Here is a tiny trained network, its code and every weight. The questions are about switching its units off for an input and a class, where a switched-off unit gives its printed mean instead of its output.

import numpy as np


def w(rows, s, z=0):
    codes = np.array(rows[::2]) - 128.0
    scale = np.full(codes.shape[1], s)
    scale[-1] = z or s
    return codes * scale


def norm(h):
    return h / np.sqrt((h * h).mean(-1, keepdims=True) + 1e-5)


def f(y):
    return y / 2 * (1 + np.tanh(0.7978845608 * (y + 0.044715 * y**3)))


def log_softmax(a):
    a = a - a.max(-1, keepdims=True)
    return a - np.log(np.exp(a).sum(-1, keepdims=True))


def net(x, mask):
    res = np.array(x, float).reshape(1, 8) / 4 @ E
    u = 0
    for l in range(4):
        y = f(norm(res) @ A[l][:, :-1].T + A[l][:, -1])
        res = res + np.where(mask[u : u + 4], y, B[l][:, -1]) @ B[l][:, :-1]
        u += 4
    return log_softmax(norm(res)[-1] @ U[:, :-1].T + U[:, -1])


A, B = {}, {}
E = w([
[124,99,47,80,78],'x0',
[122,130,121,133,130],'x1',
[251,95,81,155,170],'x2',
[96,54,135,111,226],'x3',
[124,59,156,217,59],'x4',
[121,127,117,130,127],'x5',
[135,125,135,123,127],'x6',
[139,125,146,122,130],'x7',
],0.012)
A[0] = w([
[163,250,108,60,133,51],'0.n0',
[167,241,110,107,80,2],'0.n1',
[184,197,128,176,76,35],'0.n2',
[220,179,80,152,132,58],'0.n3',
],0.02,0.0064)
B[0] = w([
[115,190,40,226,103,254],'0.n0',
[52,47,153,67,187,226],'0.n1',
[51,70,109,168,180,220],'0.n2',
[250,131,191,65,110,232],'0.n3',
],0.021,0.0074)
A[1] = w([
[177,236,88,86,202,20],'1.n0',
[152,73,156,169,15,2],'1.n1',
[126,246,80,67,133,78],'1.n2',
[66,247,123,240,111,78],'1.n3',
],0.013,0.0039)
B[1] = w([
[54,135,86,187,150,189],'1.n0',
[32,186,69,221,147,173],'1.n1',
[95,166,19,177,109,179],'1.n2',
[197,120,254,101,132,254],'1.n3',
],0.012,0.0063)
A[2] = w([
[120,117,30,99,7,14],'2.n0',
[127,101,160,165,61,81],'2.n1',
[133,158,131,109,61,3],'2.n2',
[132,90,140,198,56,26],'2.n3',
],0.02,0.0057)
B[2] = w([
[105,126,254,189,148,255],'2.n0',
[120,140,79,151,113,224],'2.n1',
[96,139,73,38,127,116],'2.n2',
[118,191,71,129,158,238],'2.n3',
],0.023,0.0037)
A[3] = w([
[126,99,43,25,3,135],'3.n0',
[88,45,90,68,171,4],'3.n1',
[2,208,177,37,3,109],'3.n2',
[167,107,214,74,105,163],'3.n3',
],0.016,0.0018)
B[3] = w([
[116,204,231,188,159,137],'3.n0',
[71,83,142,112,123,212],'3.n1',
[252,80,106,101,121,254],'3.n2',
[78,171,127,117,95,200],'3.n3',
],0.023,0.0068)
U = w([
[108,201,46,197,95,79],'0',
[80,48,149,74,176,67],'1',
[251,135,160,71,82,105],'2',
[123,170,206,149,132,255],'3',
],0.013,0.0028)

Each question gives the input, the list of numbers given to net, and the class t.
The units are the neurons (one row each of A and B). Each row of codes is followed by its name. A weight is (code - 128) times the scale printed after its matrix; where a second scale follows, it is the last column's (A, B and U).
mask holds one flag per neuron, layer by layer. A switched-off neuron (its flag False) gives its mean, the last column of its row in B, instead of its output. The means were averaged over made-up inputs and are rounded, as every weight is.
A unit's drop is (log p(t) with every unit on - log p(t) with that unit switched off) / (log p(t) with every unit on - log p(t) with every unit switched off).
The circuit of an input: a set's keep is (log p(t) with only the set's units on - log p(t) with every unit switched off) / (log p(t) with every unit on - log p(t) with every unit switched off). Starting from the 12 units with the biggest drops (on a tie, the unit counted first), units are removed one at a time, each time the one whose removal leaves the highest keep (on an exact tie, the one counted first), for as long as the keep stays at least 0.8.
circuit, biggest first: the units of the circuit, biggest drop first
top k neurons: the k neurons with the biggest drops, biggest first
k most important neurons of layer l: the k neurons of layer l with the biggest drops, biggest first
input [5,6,2,-3,2,-1,-7,-5], class 3: top 3 neurons => (3.n0, 0.n3, 2.n0)
input [6,-1,-4,1,7,-4,7,0], class 0: circuit, biggest first => (2.n3)
input [8,7,-4,4,-2,-3,4,7], class 3: circuit, biggest first => (2.n0, 0.n1)
input [-4,8,-8,3,-1,3,6,0], class 2: top 2 neurons => (3.n2, 0.n1)
input [-7,8,8,1,-1,0,2,-5], class 2: top 2 neurons => (0.n3, 2.n0)
input [4,0,-8,3,-5,0,7,-2], class 2: top 3 neurons => (3.n2, 1.n3, 0.n3)
input [-5,-4,-4,5,7,-3,-2,-2], class 0: circuit, biggest first => (0.n1, 2.n3)
input [5,-7,-2,7,7,-1,1,5], class 0: top 3 neurons => (0.n1, 0.n2, 2.n3)
input [8,-5,5,0,-2,3,3,4], class 3: top 2 neurons => (3.n2, 3.n3)
input [3,-5,-4,3,5,2,-5,-7], class 0: top 3 neurons => (0.n1, 2.n3, 0.n2)
input [8,-1,7,2,7,-1,-1,1], class 3: top 2 neurons => (2.n0, 1.n3)
input [3,-3,0,8,-8,4,-4,-8], class 0: circuit, biggest first => (0.n1, 1.n2)
input [-6,4,0,4,-8,3,1,-3], class 0: 2 most important neurons of layer 1 => (1.n2, 1.n0)
input [5,-5,-8,-4,-6,-6,2,1], class 2: circuit, biggest first => (3.n2)
input [-5,-8,-4,-6,5,4,1,5], class 1: 2 most important neurons of layer 0 => (0.n2, 0.n0)
input [3,4,7,1,4,5,4,-6], class 2: top 2 neurons => (0.n3, 0.n0)
input [5,-4,-8,-2,6,-6,-5,-1], class 2: 2 most important neurons of layer 2 => (2.n2, 2.n0)
input [3,1,2,0,-8,2,8,-4], class 0: top 2 neurons => (0.n0, 1.n0)
input [4,-3,3,-3,-2,-4,-1,-7], class 3: 2 most important neurons of layer 3 => (3.n0, 3.n2)
input [8,-5,-1,-2,-4,-4,-4,5], class 3: circuit, biggest first => (2.n0)
